Below are the code and all the weights of a small trained network. Each question names an input and a target symbol and asks about switching units off, where a switched-off unit gives its printed mean instead of its output.

import numpy as np


def w(rows, s, z=0):
    codes = np.array(rows[::2]) - 128.0
    scale = np.full(codes.shape[1], s)
    scale[-1] = z or s
    return codes * scale


def norm(h):
    return h / np.sqrt((h * h).mean(-1, keepdims=True) + 1e-5)


def f(y):
    return y / 2 * (1 + np.tanh(0.7978845608 * (y + 0.044715 * y**3)))


def softmax(a):
    e = np.exp(a - a.max(-1, keepdims=True))
    return e / e.sum(-1, keepdims=True)


def log_softmax(a):
    a = a - a.max(-1, keepdims=True)
    return a - np.log(np.exp(a).sum(-1, keepdims=True))


def net(x, mask):
    ids = ['αβγδεζθλμξπστφψω'.index(c) for c in x.split()]
    T = len(ids)
    res = E[ids] + P[:T]
    r = norm(res)
    for j in range(2):
        rows = slice(3 * j, 3 * j + 3)
        q, k, v = (r @ M[0][rows].T for M in (Q, K, V))
        z = softmax(np.where(np.tri(T) > 0, q @ k.T / 3**0.5, -1e9)) @ v
        o = O[0][rows]
        res = res + np.where(mask[j], z, o[:, -1]) @ o[:, :-1]
    y = f(norm(res) @ A[0][:, :-1].T + A[0][:, -1])
    res = res + np.where(mask[2:10], y, B[0][:, -1]) @ B[0][:, :-1]
    return log_softmax(norm(res)[-1] @ U[:, :-1].T + U[:, -1])


Q, K, V, O, A, B = {}, {}, {}, {}, {}, {}
E = w([
[96,100,173,161],'α',
[115,111,139,193],'β',
[68,85,142,117],'γ',
[66,89,133,104],'δ',
[96,135,203,116],'ε',
[101,176,140,51],'ζ',
[91,117,197,125],'θ',
[132,135,110,198],'λ',
[147,216,145,116],'μ',
[153,215,113,127],'ξ',
[151,218,135,126],'π',
[123,128,80,188],'σ',
[66,101,151,90],'τ',
[98,134,204,121],'φ',
[70,82,122,128],'ψ',
[2,238,65,216],'ω',
],0.021)
P = w([
[253,22,162,52],'0',
[162,89,135,121],'1',
[136,104,135,130],'2',
[118,113,134,138],'3',
[104,122,130,143],'4',
[92,130,129,148],'5',
[79,138,127,152],'6',
[67,145,128,156],'7',
[56,152,127,161],'8',
[44,159,126,166],'9',
[31,167,125,170],'10',
[19,175,124,175],'11',
[11,181,130,180],'12',
],0.014)
Q[0] = w([
[123,132,89,144],'head 0',
[217,99,107,78],'head 0',
[83,194,136,139],'head 0',
[253,74,112,97],'head 1',
[154,133,192,152],'head 1',
[113,160,127,166],'head 1',
],0.034)
K[0] = w([
[116,144,197,118],'head 0',
[232,42,151,112],'head 0',
[14,156,131,189],'head 0',
[251,43,141,76],'head 1',
[109,121,24,84],'head 1',
[20,148,118,104],'head 1',
],0.018)
V[0] = w([
[108,69,32,176],'head 0',
[171,161,74,100],'head 0',
[103,169,69,87],'head 0',
[177,130,56,106],'head 1',
[166,133,84,189],'head 1',
[108,86,5,44],'head 1',
],0.028)
O[0] = w([
[40,107,85,157,102],'head 0',
[89,213,157,110,50],'head 0',
[99,198,104,1,204],'head 0',
[91,186,100,156,1],'head 1',
[71,151,139,170,97],'head 1',
[97,156,23,89,22],'head 1',
],0.025,0.0083)
A[0] = w([
[7,177,85,91,136],'neuron 0',
[158,154,95,88,238],'neuron 1',
[83,118,225,94,125],'neuron 2',
[127,33,197,98,253],'neuron 3',
[168,151,102,83,103],'neuron 4',
[54,112,69,161,213],'neuron 5',
[79,199,125,135,124],'neuron 6',
[90,204,149,128,171],'neuron 7',
],0.017,0.007)
B[0] = w([
[145,42,236,8,225],'neuron 0',
[59,156,111,97,184],'neuron 1',
[114,215,163,169,188],'neuron 2',
[116,204,36,208,253],'neuron 3',
[162,144,71,152,149],'neuron 4',
[40,148,187,96,197],'neuron 5',
[58,52,94,72,167],'neuron 6',
[28,133,170,137,178],'neuron 7',
],0.014)
U = w([
[161,67,147,176,196],'α',
[122,83,140,218,97],'β',
[145,78,53,156,185],'γ',
[118,83,16,109,61],'δ',
[207,68,201,127,121],'ε',
[180,179,77,31,121],'ζ',
[189,79,160,140,150],'θ',
[46,144,147,254,66],'λ',
[174,184,188,146,70],'μ',
[67,227,163,116,170],'ξ',
[155,216,207,158,91],'π',
[12,128,111,133,226],'σ',
[189,84,57,110,107],'τ',
[200,67,202,135,94],'φ',
[60,76,22,151,3],'ψ',
[99,116,145,108,119],'ω',
],0.018,0.0029)

Each question gives the input, a string of symbols that net reads in full, and the target symbol t.
The units are the heads (3 rows each of Q, K, V and O) and the neurons (one row each of A and B). Each row of codes is followed by its name. A weight is (code - 128) times the scale printed after its matrix; where a second scale follows, it is the last column's (O, A, B and U).
mask holds one flag per unit, heads first, then neurons. A switched-off unit (its flag False) gives its mean, the last column of its rows in O or B, instead of its output. The means were averaged over made-up inputs and are rounded, as every weight is.
A unit's drop is (log p(t) with every unit on - log p(t) with that unit switched off) / (log p(t) with every unit on - log p(t) with every unit switched off).
The circuit of an input: a set's keep is (log p(t) with only the set's units on - log p(t) with every unit switched off) / (log p(t) with every unit on - log p(t) with every unit switched off). Starting from all 10 units, units are removed one at a time, each time the one whose removal leaves the highest keep (on an exact tie, the one counted first), for as long as the keep stays at least 0.8.
circuit, biggest first: the units of the circuit, biggest drop first
heads that matter: for each layer, one digit per head in row order, 1 if its drop is at least 0.15 and else 0, layers parted by /
drop of u: that unit's drop, to one decimal
input γ ξ β β λ δ λ φ μ τ λ, target τ: heads that matter	01
input ε γ μ γ τ ξ τ ψ δ ζ λ, target ζ: circuit, biggest first	head 1
input γ γ π σ, target π: heads that matter	10
input μ ζ φ δ ζ β ζ, target β: heads that matter	10
input ζ ψ ε φ π ζ ψ λ, target ψ: heads that matter	11
input ψ γ ζ λ ζ, target λ: heads that matter	00
input γ π β, target π: heads that matter	10
input ψ π ζ λ ζ π φ, target π: heads that matter	00
input θ π ζ, target π: circuit, biggest first	head 1; head 0
input λ ε ζ ε τ ξ ε, target ξ: circuit, biggest first	head 0; head 1
input φ λ ψ, target λ: heads that matter	01
input ψ λ π, target λ: heads that matter	10
input ξ λ σ φ α δ π φ ε σ, target ε: heads that matter	01
input β ε λ τ ξ λ, target ξ: circuit, biggest first	head 0
input τ ξ ψ π ζ θ ε β λ λ ζ ψ, target ζ: circuit, biggest first	head 0; neuron 5
input β ψ γ σ ψ ε σ λ τ, target λ: circuit, biggest first	head 1; neuron 3
input ξ φ φ γ τ π α, target π: circuit, biggest first	head 0; neuron 0
input ζ ε φ ζ β λ ε λ ζ ζ λ ζ, target λ: circuit, biggest first	head 1; neuron 3; neuron 0
input δ ζ ψ β ζ ε ζ, target ε: drop of head 1	1.3
input ζ ζ τ μ λ μ α π τ γ, target τ: drop of head 1	0.4
